Here is a tiny trained network, its code and every weight. The questions are about switching its units off for an input and a class, where a switched-off unit gives its printed mean instead of its output.

import numpy as np


def w(rows, s, z=0):
    codes = np.array(rows[::2]) - 128.0
    scale = np.full(codes.shape[1], s)
    scale[-1] = z or s
    return codes * scale


def f(y):
    return y / 2 * (1 + np.tanh(0.7978845608 * (y + 0.044715 * y**3)))


def log_softmax(a):
    a = a - a.max(-1, keepdims=True)
    return a - np.log(np.exp(a).sum(-1, keepdims=True))


def net(x, mask):
    res = np.array(x, float).reshape(1, 4) / 4 @ E
    y = f(res @ A[0][:, :-1].T + A[0][:, -1])
    res = res + np.where(mask, y, B[0][:, -1]) @ B[0][:, :-1]
    return log_softmax(res[-1] @ U[:, :-1].T + U[:, -1])


A, B = {}, {}
E = w([
[71,11,39,173,87,192],'x0',
[45,70,187,137,90,21],'x1',
[92,162,16,2,61,102],'x2',
[62,125,62,121,251,102],'x3',
],0.0079)
A[0] = w([
[95,218,149,109,198,98,96],'n0',
[104,71,68,166,68,158,36],'n1',
[142,138,81,79,91,74,87],'n2',
[153,195,143,88,208,66,78],'n3',
[201,188,185,96,94,96,54],'n4',
[181,137,187,114,40,142,2],'n5',
[92,137,98,58,81,105,114],'n6',
[157,151,81,160,127,170,98],'n7',
[165,173,92,147,151,185,89],'n8',
[174,190,135,111,164,111,123],'n9',
[137,113,169,181,158,153,119],'n10',
[136,165,96,80,112,95,92],'n11',
[60,107,181,124,98,38,110],'n12',
[164,191,110,125,161,196,107],'n13',
[86,102,178,175,118,74,77],'n14',
[141,155,120,92,26,130,65],'n15',
[164,81,167,171,180,117,84],'n16',
[128,111,87,42,108,142,116],'n17',
[63,119,100,105,250,120,36],'n18',
[160,201,150,117,144,87,114],'n19',
[150,124,73,91,91,100,121],'n20',
[90,44,94,148,142,194,103],'n21',
[148,53,61,157,98,194,150],'n22',
[175,165,109,116,157,193,83],'n23',
[104,67,103,151,95,189,142],'n24',
[144,128,172,189,151,160,116],'n25',
[156,182,174,93,150,94,164],'n26',
[72,126,63,125,255,82,19],'n27',
[102,134,80,61,88,137,129],'n28',
[201,78,189,232,154,161,43],'n29',
[161,140,173,79,156,124,225],'n30',
[106,95,92,57,119,149,77],'n31',
[115,178,68,92,93,82,131],'n32',
[72,102,165,135,91,51,129],'n33',
[176,170,96,150,134,193,122],'n34',
[97,44,73,135,151,161,90],'n35',
[77,92,71,161,124,174,135],'n36',
[178,125,107,102,147,212,120],'n37',
[164,100,165,144,9,174,8],'n38',
],0.009,0.0027)
B[0] = w([
[77,170,207,192,61,103,191],'n0',
[110,104,184,128,92,97,220],'n1',
[225,88,164,115,202,181,175],'n2',
[88,133,192,166,89,79,202],'n3',
[62,176,169,161,81,104,216],'n4',
[157,232,80,195,47,168,205],'n5',
[190,104,159,145,205,151,196],'n6',
[119,94,108,89,88,83,175],'n7',
[176,80,74,55,80,84,192],'n8',
[94,116,166,112,92,61,185],'n9',
[193,95,159,125,205,170,192],'n10',
[158,112,224,138,186,173,162],'n11',
[209,37,10,29,75,67,223],'n12',
[170,53,70,81,105,49,205],'n13',
[218,81,83,75,148,109,197],'n14',
[200,173,144,173,146,191,200],'n15',
[223,123,151,133,222,167,193],'n16',
[175,106,194,140,176,148,196],'n17',
[186,234,71,184,33,190,211],'n18',
[61,110,204,125,95,65,191],'n19',
[139,117,149,124,159,158,179],'n20',
[110,128,223,160,102,52,232],'n21',
[51,115,207,114,98,53,254],'n22',
[184,49,82,73,68,73,195],'n23',
[54,124,235,146,106,41,222],'n24',
[195,113,145,120,204,160,199],'n25',
[43,82,189,125,107,58,204],'n26',
[205,253,45,208,15,215,225],'n27',
[192,158,164,127,215,138,206],'n28',
[206,117,149,142,188,164,255],'n29',
[77,110,143,110,127,108,186],'n30',
[172,154,205,110,145,143,180],'n31',
[212,121,192,141,223,168,190],'n32',
[215,65,24,21,81,70,212],'n33',
[160,89,48,54,121,69,206],'n34',
[103,137,194,162,79,85,222],'n35',
[95,152,191,152,109,82,222],'n36',
[146,67,88,57,92,77,207],'n37',
[139,249,62,230,36,198,226],'n38',
],0.006,0.0071)
U = w([
[46,133,215,142,99,63,97],'0',
[152,62,23,38,110,74,110],'1',
[170,133,176,140,254,178,100],'2',
[127,243,73,195,54,181,123],'3',
[57,128,111,120,152,127,252],'4',
[55,133,71,131,140,171,92],'5',
],0.011,0.013)

Each question gives the input, the list of numbers given to net, and the class t.
The units are the neurons (one row each of A and B). Each row of codes is followed by its name. A weight is (code - 128) times the scale printed after its matrix; where a second scale follows, it is the last column's (A, B and U).
mask holds one flag per neuron, in row order. A switched-off neuron (its flag False) gives its mean, the last column of its row in B, instead of its output. The means were averaged over made-up inputs and are rounded, as every weight is.
A unit's drop is (log p(t) with every unit on - log p(t) with that unit switched off) / (log p(t) with every unit on - log p(t) with every unit switched off).
The circuit of an input: a set's keep is (log p(t) with only the set's units on - log p(t) with every unit switched off) / (log p(t) with every unit on - log p(t) with every unit switched off). Starting from the 12 units with the biggest drops (on a tie, the unit counted first), units are removed one at a time, each time the one whose removal leaves the highest keep (on an exact tie, the one counted first), for as long as the keep stays at least 0.8.
circuit, biggest first: the units of the circuit, biggest drop first
top k neurons: the k neurons with the biggest drops, biggest first
drop of u: that unit's drop, to one decimal
input [8,-7,-6,-5], class 0: circuit, biggest first -> [n22]
input [-4,5,-5,6], class 3: circuit, biggest first -> [n27, n18]
input [-1,7,-7,-6], class 1: circuit, biggest first -> [n12, n33]
input [-5,-5,-5,3], class 0: top 2 neurons -> [n0, n3]
input [-3,1,-1,-4], class 3: circuit, biggest first -> [n22, n5]
input [8,-8,4,3], class 0: circuit, biggest first -> [n22, n21]
input [-5,-5,3,-4], class 0: top 4 neurons -> [n4, n12, n33, n19]
input [-7,2,-4,-8], class 3: top 4 neurons -> [n5, n38, n22, n24]
input [7,3,3,-6], class 0: top 2 neurons -> [n24, n22]
input [4,7,-7,5], class 1: top 3 neurons -> [n12, n33, n14]
input [3,-5,6,7], class 3: top 2 neurons -> [n27, n18]
input [-6,-7,-2,1], class 1: top 4 neurons -> [n13, n23, n34, n8]
input [6,-3,-3,7], class 3: drop of n27 -> 1.8
input [-5,0,-7,-5], class 2: circuit, biggest first -> [n29]
input [6,5,-8,-4], class 2: drop of n29 -> 0.2
input [-5,6,5,-4], class 1: drop of n33 -> 0.8
